Below is a small trained network, with its code and all its weights. Each question gives an input and a target symbol and asks what happens when units are switched off, that is, made to give their printed mean instead of their output.

import numpy as np


def w(rows, s, z=0):
    codes = np.array(rows[::2]) - 128.0
    scale = np.full(codes.shape[1], s)
    scale[-1] = z or s
    return codes * scale


def f(y):
    return y / 2 * (1 + np.tanh(0.7978845608 * (y + 0.044715 * y**3)))


def softmax(a):
    e = np.exp(a - a.max(-1, keepdims=True))
    return e / e.sum(-1, keepdims=True)


def log_softmax(a):
    a = a - a.max(-1, keepdims=True)
    return a - np.log(np.exp(a).sum(-1, keepdims=True))


def net(x, mask):
    ids = ['βδεθλξπστω'.index(c) for c in x.split()]
    T = len(ids)
    res = E[ids] + P[:T]
    u = 0
    for l in range(2):
        q, k, v = (res @ M[l].T for M in (Q, K, V))
        z = softmax(np.where(np.tri(T) > 0, q @ k.T / 3**0.5, -1e9)) @ v
        res = res + np.where(mask[u], z, O[l][:, -1]) @ O[l][:, :-1]
        u += 1
        y = f(res @ A[l][:, :-1].T + A[l][:, -1])
        res = res + np.where(mask[u : u + 16], y, B[l][:, -1]) @ B[l][:, :-1]
        u += 16
    return log_softmax(res[-1] @ U[:, :-1].T + U[:, -1])


Q, K, V, O, A, B = {}, {}, {}, {}, {}, {}
E = w([
[153,81,150],'β',
[254,162,144],'δ',
[126,44,151],'ε',
[208,208,71],'θ',
[73,116,126],'λ',
[114,65,173],'ξ',
[86,156,59],'π',
[116,128,107],'σ',
[139,108,154],'τ',
[103,171,101],'ω',
],0.015)
P = w([
[157,130,128],'0',
[125,109,121],'1',
[127,161,163],'2',
[197,102,66],'3',
[111,118,125],'4',
[113,174,180],'5',
[201,88,6],'6',
[108,122,129],'7',
],0.018)
Q[0] = w([
[157,85,44],'L0H1',
[43,81,8],'L0H1',
[159,2,47],'L0H1',
],0.0071)
K[0] = w([
[238,31,31],'L0H1',
[114,24,67],'L0H1',
[156,100,2],'L0H1',
],0.0077)
V[0] = w([
[161,61,121],'L0H1',
[125,87,3],'L0H1',
[207,100,81],'L0H1',
],0.0057)
O[0] = w([
[52,100,1,187],'L0H1',
[141,16,45,226],'L0H1',
[215,90,112,254],'L0H1',
],0.0056,0.0033)
A[0] = w([
[127,74,129,88],'L0N1',
[210,212,97,101],'L0N2',
[135,131,93,143],'L0N3',
[165,149,74,144],'L0N4',
[10,66,156,111],'L0N5',
[89,87,89,114],'L0N6',
[131,117,251,108],'L0N7',
[114,134,88,156],'L0N8',
[140,153,202,253],'L0N9',
[152,184,160,71],'L0N10',
[115,106,224,105],'L0N11',
[149,60,110,112],'L0N12',
[132,136,65,203],'L0N13',
[131,142,72,141],'L0N14',
[18,222,150,185],'L0N15',
[61,160,111,142],'L0N16',
],0.011,0.0046)
B[0] = w([
[48,178,113,168],'L0N1',
[9,135,122,221],'L0N2',
[148,97,149,182],'L0N3',
[117,84,139,235],'L0N4',
[22,80,161,185],'L0N5',
[122,169,135,193],'L0N6',
[115,137,241,181],'L0N7',
[156,126,180,173],'L0N8',
[167,201,171,207],'L0N9',
[5,237,74,141],'L0N10',
[119,99,223,165],'L0N11',
[111,129,86,248],'L0N12',
[163,76,160,254],'L0N13',
[116,95,170,202],'L0N14',
[199,254,115,193],'L0N15',
[98,248,138,137],'L0N16',
],0.0071,0.0058)
Q[1] = w([
[255,162,129],'L1H1',
[151,90,48],'L1H1',
[140,141,143],'L1H1',
],0.0091)
K[1] = w([
[255,188,130],'L1H1',
[87,167,181],'L1H1',
[163,95,137],'L1H1',
],0.0075)
V[1] = w([
[147,185,95],'L1H1',
[255,85,150],'L1H1',
[164,148,223],'L1H1',
],0.0082)
O[1] = w([
[183,247,68,85],'L1H1',
[182,57,164,112],'L1H1',
[131,156,254,253],'L1H1',
],0.009,0.0031)
A[1] = w([
[106,105,183,114],'L1N1',
[70,175,133,134],'L1N2',
[181,234,135,2],'L1N3',
[37,163,156,76],'L1N4',
[52,194,111,137],'L1N5',
[160,73,75,105],'L1N6',
[140,164,68,85],'L1N7',
[172,196,139,227],'L1N8',
[112,97,79,143],'L1N9',
[81,88,86,140],'L1N10',
[211,164,125,249],'L1N11',
[120,222,157,42],'L1N12',
[109,140,84,176],'L1N13',
[156,208,57,112],'L1N14',
[8,175,154,128],'L1N15',
[34,99,105,146],'L1N16',
],0.012,0.007)
B[1] = w([
[107,153,209,224],'L1N1',
[155,36,119,187],'L1N2',
[35,86,86,220],'L1N3',
[237,86,115,200],'L1N4',
[103,22,86,203],'L1N5',
[113,96,58,192],'L1N6',
[59,49,195,148],'L1N7',
[135,213,117,255],'L1N8',
[75,147,93,184],'L1N9',
[77,154,126,209],'L1N10',
[181,223,75,248],'L1N11',
[155,104,57,225],'L1N12',
[57,127,187,164],'L1N13',
[2,124,244,199],'L1N14',
[219,57,120,249],'L1N15',
[120,194,184,223],'L1N16',
],0.0083,0.0073)
U = w([
[202,106,32,82],'β',
[196,190,115,244],'δ',
[14,115,163,132],'ε',
[222,43,115,81],'θ',
[117,2,117,151],'λ',
[90,94,251,123],'ξ',
[69,254,212,26],'π',
[104,110,15,38],'σ',
[228,136,191,90],'τ',
[115,209,109,253],'ω',
],0.0091,0.0061)

Each question gives the input, a string of symbols that net reads in full, and the target symbol t.
The units are the heads (3 rows each of Q, K, V and O) and the neurons (one row each of A and B). Each row of codes is followed by its name. A weight is (code - 128) times the scale printed after its matrix; where a second scale follows, it is the last column's (O, A, B and U).
mask holds one flag per unit, layer by layer, with each layer's heads first. A switched-off unit (its flag False) gives its mean, the last column of its rows in O or B, instead of its output. The means were averaged over made-up inputs and are rounded, as every weight is.
A unit's drop is (log p(t) with every unit on - log p(t) with that unit switched off) / (log p(t) with every unit on - log p(t) with every unit switched off).
The circuit of an input: a set's keep is (log p(t) with only the set's units on - log p(t) with every unit switched off) / (log p(t) with every unit on - log p(t) with every unit switched off). Starting from the 12 units with the biggest drops (on a tie, the unit counted first), units are removed one at a time, each time the one whose removal leaves the highest keep (on an exact tie, the one counted first), for as long as the keep stays at least 0.8.
units of the circuit, in order: the units of the circuit, biggest drop first
most important unit: the unit with the biggest drop
top k neurons: the k neurons with the biggest drops, biggest first
k most important neurons of layer l: the k neurons of layer l with the biggest drops, biggest first
input ξ λ ε π β ω δ, target π: units of the circuit, in order : (L1H1 L0H1 L1N14 L0N15)
input λ π β, target π: most important unit : L0N2
input θ θ λ λ ε θ, target λ: top 2 neurons : (L0N2 L0N10)
input ω ω λ ξ τ δ λ, target ω: top 2 neurons : (L0N10 L0N2)
input δ σ θ ω, target ε: top 2 neurons : (L0N2 L0N10)
input ω τ λ θ λ, target λ: top 2 neurons : (L0N5 L1N15)
input ε λ δ τ, target ω: 2 most important neurons of layer 1 : (L1N15 L1N4)
input ε τ ε ε θ τ θ, target τ: 2 most important neurons of layer 0 : (L0N7 L0N15)
input σ σ ω, target σ: top 2 neurons : (L1N12 L1N3)
input ε ω π, target ε: top 3 neurons : (L1N14 L1N3 L0N15)
input σ λ δ δ, target ω: units of the circuit, in order : (L0N2 L1N15)
input σ ε θ τ, target ε: 3 most important neurons of layer 1 : (L1N14 L1N7 L1N13)
input β λ ε ξ σ ξ λ, target ξ: top 2 neurons : (L0N7 L0N11)
input ξ θ λ τ ξ σ, target ω: top 2 neurons : (L0N15 L1N3)
input ξ β ε δ λ ε ω, target λ: most important neuron of layer 0 : (L0N13)
input π σ θ δ ε θ τ, target ε: top 2 neurons : (L0N10 L0N2)
input τ λ π θ, target σ: 2 most important neurons of layer 0 : (L0N2 L0N4)
input σ β δ ε, target ω: top 2 neurons : (L0N10 L0N2)
input ω π ξ λ θ π, target ε: 3 most important neurons of layer 1 : (L1N14 L1N3 L1N7)
input ξ ε λ, target β: 2 most important neurons of layer 0 : (L0N15 L0N2)
input σ θ λ ξ ω ω θ, target π: 2 most important neurons of layer 0 : (L0N10 L0N15)
input ω λ ω ε λ ξ β, target ξ: most important neuron of layer 0 : (L0N7)
input ξ ε δ, target θ: 2 most important neurons of layer 0 : (L0N2 L0N10)
input π τ δ ξ, target ω: 3 most important neurons of layer 0 : (L0N10 L0N2 L0N13)
input ξ π θ, target λ: 2 most important neurons of layer 0 : (L0N2 L0N10)
input ε β θ ξ σ δ, target θ: 3 most important neurons of layer 0 : (L0N10 L0N2 L0N7)
input δ τ τ δ π, target δ: most important neuron of layer 1 : (L1N14)
